Below is a small trained network, with its code and all its weights. Each question gives an input and a target symbol and asks what happens when units are switched off, that is, made to give their printed mean instead of their output.

import numpy as np


def w(rows, s, z=0):
    codes = np.array(rows[::2]) - 128.0
    scale = np.full(codes.shape[1], s)
    scale[-1] = z or s
    return codes * scale


def softmax(a):
    e = np.exp(a - a.max(-1, keepdims=True))
    return e / e.sum(-1, keepdims=True)


def log_softmax(a):
    a = a - a.max(-1, keepdims=True)
    return a - np.log(np.exp(a).sum(-1, keepdims=True))


def net(x, mask):
    ids = ['ΔΞΠΦΩαεζηθλμστψ'.index(c) for c in x.split()]
    T = len(ids)
    res = E[ids] + P[:T]
    u = 0
    for l in range(2):
        r = res
        for j in range(3):
            rows = slice(4 * j, 4 * j + 4)
            q, k, v = (r @ M[l][rows].T for M in (Q, K, V))
            z = softmax(np.where(np.tri(T) > 0, q @ k.T / 4**0.5, -1e9)) @ v
            o = O[l][rows]
            res = res + np.where(mask[u + j], z, o[:, -1]) @ o[:, :-1]
        u += 3
    return log_softmax(res[-1] @ U[:, :-1].T + U[:, -1])


Q, K, V, O = {}, {}, {}, {}
E = w([
[174,69,107,170,146,130,161,103],'Δ',
[196,92,132,112,127,187,116,172],'Ξ',
[118,108,99,172,105,224,74,171],'Π',
[168,144,175,254,55,172,84,151],'Φ',
[115,106,161,146,205,92,177,202],'Ω',
[135,21,153,39,118,166,157,114],'α',
[230,171,213,133,117,139,225,129],'ε',
[80,30,137,139,163,185,9,93],'ζ',
[161,132,125,150,241,222,127,98],'η',
[198,107,226,147,140,137,67,97],'θ',
[170,74,166,168,20,90,135,161],'λ',
[50,44,99,151,55,193,98,127],'μ',
[191,119,61,144,65,177,53,43],'σ',
[172,124,118,137,64,195,253,142],'τ',
[101,134,170,62,160,201,156,84],'ψ',
],0.0083)
P = w([
[114,128,146,138,123,126,152,103],'0',
[173,94,126,112,123,122,121,136],'1',
[135,96,93,122,136,183,109,189],'2',
[103,159,154,85,147,165,119,187],'3',
[49,173,134,176,103,157,142,111],'4',
[116,151,182,117,90,80,131,50],'5',
[127,52,233,196,230,139,50,112],'6',
[192,76,85,7,149,121,103,176],'7',
[101,74,53,212,146,181,179,174],'8',
],0.017)
Q[0] = w([
[116,155,141,155,130,69,110,63],'L0H1',
[161,136,90,85,110,190,122,251],'L0H1',
[242,55,164,43,139,52,80,136],'L0H1',
[91,193,146,10,61,64,146,95],'L0H1',
[167,104,149,116,114,101,85,176],'L0H2',
[161,93,109,108,94,143,134,116],'L0H2',
[100,103,118,108,84,150,129,162],'L0H2',
[124,149,118,118,160,172,163,127],'L0H2',
[183,99,143,115,123,185,122,156],'L0H3',
[158,151,135,142,127,192,116,120],'L0H3',
[166,152,111,181,108,131,130,128],'L0H3',
[88,109,116,123,136,96,137,129],'L0H3',
],0.013)
K[0] = w([
[185,78,139,128,154,160,114,208],'L0H1',
[61,164,176,194,126,74,160,24],'L0H1',
[3,179,133,177,120,240,160,182],'L0H1',
[143,36,79,193,141,183,173,110],'L0H1',
[128,114,119,106,140,158,134,187],'L0H2',
[134,103,97,136,104,104,132,136],'L0H2',
[117,93,106,138,122,159,146,125],'L0H2',
[85,127,132,133,105,134,161,108],'L0H2',
[91,104,161,124,84,133,142,96],'L0H3',
[137,117,169,130,150,97,145,93],'L0H3',
[174,119,125,112,135,114,127,109],'L0H3',
[104,150,101,112,124,133,118,143],'L0H3',
],0.014)
V[0] = w([
[179,184,57,178,165,203,155,104],'L0H1',
[139,156,140,131,107,124,76,214],'L0H1',
[190,125,195,250,158,90,103,154],'L0H1',
[175,232,178,91,183,160,119,98],'L0H1',
[81,115,121,89,111,130,165,93],'L0H2',
[105,142,135,165,131,133,153,111],'L0H2',
[157,57,93,99,111,130,155,127],'L0H2',
[99,157,130,147,127,111,147,53],'L0H2',
[84,118,148,136,114,119,153,61],'L0H3',
[169,126,133,178,150,123,121,88],'L0H3',
[105,160,118,151,156,135,141,137],'L0H3',
[153,148,145,111,139,110,136,110],'L0H3',
],0.011)
O[0] = w([
[177,111,122,246,165,195,232,61,126],'L0H1',
[138,76,67,132,150,25,127,140,66],'L0H1',
[51,1,127,41,102,114,184,77,238],'L0H1',
[85,211,27,83,183,167,175,42,99],'L0H1',
[160,166,165,198,141,89,88,169,81],'L0H2',
[127,90,133,142,87,147,105,196,117],'L0H2',
[213,180,191,79,159,163,117,157,220],'L0H2',
[123,106,161,174,83,69,111,154,2],'L0H2',
[99,141,188,95,114,149,102,141,170],'L0H3',
[102,73,136,83,98,146,130,137,181],'L0H3',
[85,121,116,178,105,92,117,136,101],'L0H3',
[121,100,155,90,124,86,105,121,109],'L0H3',
],0.008,0.003)
Q[1] = w([
[144,108,115,134,101,92,141,141],'L1H1',
[122,130,101,170,119,115,93,122],'L1H1',
[162,109,128,154,147,139,112,128],'L1H1',
[153,122,144,109,116,171,151,138],'L1H1',
[115,178,137,170,9,69,206,82],'L1H2',
[216,143,129,115,188,72,94,50],'L1H2',
[135,146,179,119,128,55,111,62],'L1H2',
[11,114,139,243,146,116,67,84],'L1H2',
[113,160,162,109,147,117,151,144],'L1H3',
[119,115,127,137,107,129,111,114],'L1H3',
[108,155,140,115,126,117,156,148],'L1H3',
[98,140,115,112,142,80,162,134],'L1H3',
],0.012)
K[1] = w([
[139,94,101,141,113,142,121,143],'L1H1',
[181,117,130,106,136,138,127,124],'L1H1',
[96,152,136,111,138,133,113,146],'L1H1',
[106,156,149,134,105,140,132,106],'L1H1',
[203,24,84,170,142,168,111,139],'L1H2',
[69,152,84,107,130,245,118,196],'L1H2',
[131,81,121,109,163,212,132,205],'L1H2',
[205,153,137,38,173,117,124,139],'L1H2',
[112,152,128,100,152,142,122,136],'L1H3',
[125,149,114,121,108,106,111,122],'L1H3',
[117,126,112,127,122,156,139,172],'L1H3',
[154,111,122,115,99,169,140,142],'L1H3',
],0.013)
V[1] = w([
[141,111,96,107,156,172,137,188],'L1H1',
[145,103,87,135,120,139,120,137],'L1H1',
[97,143,108,139,82,146,148,143],'L1H1',
[107,123,127,139,101,134,120,146],'L1H1',
[140,101,121,142,145,152,31,65],'L1H2',
[75,96,155,138,249,134,104,152],'L1H2',
[87,140,111,139,78,138,81,88],'L1H2',
[192,122,134,73,118,133,114,88],'L1H2',
[118,131,135,118,184,128,122,134],'L1H3',
[145,137,98,101,112,127,152,162],'L1H3',
[90,122,130,173,111,115,138,122],'L1H3',
[102,148,146,117,149,122,150,152],'L1H3',
],0.013)
O[1] = w([
[241,29,120,177,128,118,182,228,237],'L1H1',
[158,109,149,146,216,96,157,196,27],'L1H1',
[116,91,138,196,150,125,105,87,189],'L1H1',
[86,91,141,161,116,91,104,114,222],'L1H1',
[53,188,229,53,234,120,243,227,14],'L1H2',
[32,170,76,88,8,176,237,246,126],'L1H2',
[48,148,180,187,217,73,115,160,58],'L1H2',
[222,179,158,2,165,126,119,72,184],'L1H2',
[207,106,93,110,65,159,107,134,126],'L1H3',
[140,87,139,157,166,70,75,63,5],'L1H3',
[105,178,194,95,168,156,142,130,51],'L1H3',
[133,143,108,139,54,149,78,17,132],'L1H3',
],0.0065,0.002)
U = w([
[140,99,214,122,96,204,137,100,255],'Δ',
[189,118,100,116,145,121,156,138,203],'Ξ',
[153,107,98,185,158,106,160,151,148],'Π',
[95,67,118,162,165,97,160,93,109],'Φ',
[112,90,102,134,40,133,128,136,100],'Ω',
[187,191,143,95,96,137,88,157,72],'α',
[138,147,95,127,129,130,135,17,80],'ε',
[109,161,168,90,118,129,144,183,82],'ζ',
[124,138,126,157,128,199,227,86,34],'η',
[104,152,125,43,140,100,153,92,88],'θ',
[152,87,171,88,126,79,62,126,81],'λ',
[143,141,175,191,114,128,87,175,81],'μ',
[157,154,191,138,196,152,144,98,74],'σ',
[193,119,158,222,112,169,105,92,37],'τ',
[129,254,89,175,117,121,103,112,168],'ψ',
],0.0068,0.0098)

Each question gives the input, a string of symbols that net reads in full, and the target symbol t.
The units are the heads (4 rows each of Q, K, V and O). Each row of codes is followed by its name. A weight is (code - 128) times the scale printed after its matrix; where a second scale follows, it is the last column's (O and U).
mask holds one flag per head, layer by layer. A switched-off head (its flag False) gives its mean, the last column of its rows in O, instead of its output. The means were averaged over made-up inputs and are rounded, as every weight is.
A unit's drop is (log p(t) with every unit on - log p(t) with that unit switched off) / (log p(t) with every unit on - log p(t) with every unit switched off).
The circuit of an input: a set's keep is (log p(t) with only the set's units on - log p(t) with every unit switched off) / (log p(t) with every unit on - log p(t) with every unit switched off). Starting from all 6 units, units are removed one at a time, each time the one whose removal leaves the highest keep (on an exact tie, the one counted first), for as long as the keep stays at least 0.8.
circuit, biggest first: the units of the circuit, biggest drop first
unit that matters most: the unit with the biggest drop
heads that matter: for each layer, one digit per head in row order, 1 if its drop is at least 0.15 and else 0, layers parted by /
input Δ ψ Ω Ξ Δ Ω Ω, target Ξ: circuit, biggest first	[L0H1, L1H2, L1H1]
input σ Φ Ω ζ Φ α, target Ω: circuit, biggest first	[L1H2]
input Ω Ω σ θ σ Δ ψ, target θ: heads that matter	100 / 010
input μ ζ η σ σ Ω η, target σ: circuit, biggest first	[L1H2, L0H1]
input θ Δ Ω η Δ λ Ξ α λ, target λ: circuit, biggest first	[L0H1, L1H2]
input ψ Ω Δ Ω, target ψ: circuit, biggest first	[L0H1, L0H3]
input Ω θ Δ Ω τ Ω Ω σ, target τ: circuit, biggest first	[L1H2, L0H1]
input Ω Ω Ω σ σ η, target Ω: circuit, biggest first	[L1H2, L0H2]
input Ω ψ Ω Δ, target Ω: circuit, biggest first	[L1H2, L1H3]
input Ω λ η Ω Ω Ω, target η: circuit, biggest first	[L0H1, L1H2]
input α τ η λ ζ λ λ, target λ: heads that matter	100 / 000
input μ ε Ω λ Ω τ Δ, target λ: heads that matter	100 / 000
input Ω ψ θ Ω η σ Δ, target Ω: heads that matter	000 / 010
input ψ Ξ ψ Φ, target ψ: unit that matters most	L0H1
input Ξ Ω η Δ Δ ψ σ ε σ, target ψ: heads that matter	100 / 000
input ζ τ ε, target ζ: heads that matter	000 / 010
input ε Ω Ω α λ σ Δ ε, target λ: heads that matter	100 / 010
input μ σ ε μ α Ξ Ω σ, target α: heads that matter	100 / 001
input θ Ξ ε Ω λ σ θ Ω α, target σ: heads that matter	000 / 010
input Δ λ τ Δ Π η Δ Ω, target Π: circuit, biggest first	[L1H2, L0H1]
input ε Ω Ω ψ ζ Π α ζ, target ζ: heads that matter	010 / 010
input η σ λ ε ε η η θ Ω, target η: circuit, biggest first	[L0H1]
input θ σ θ Δ, target θ: circuit, biggest first	[L0H1, L1H2]
input Ω Ω ε θ Φ θ, target ε: heads that matter	100 / 010
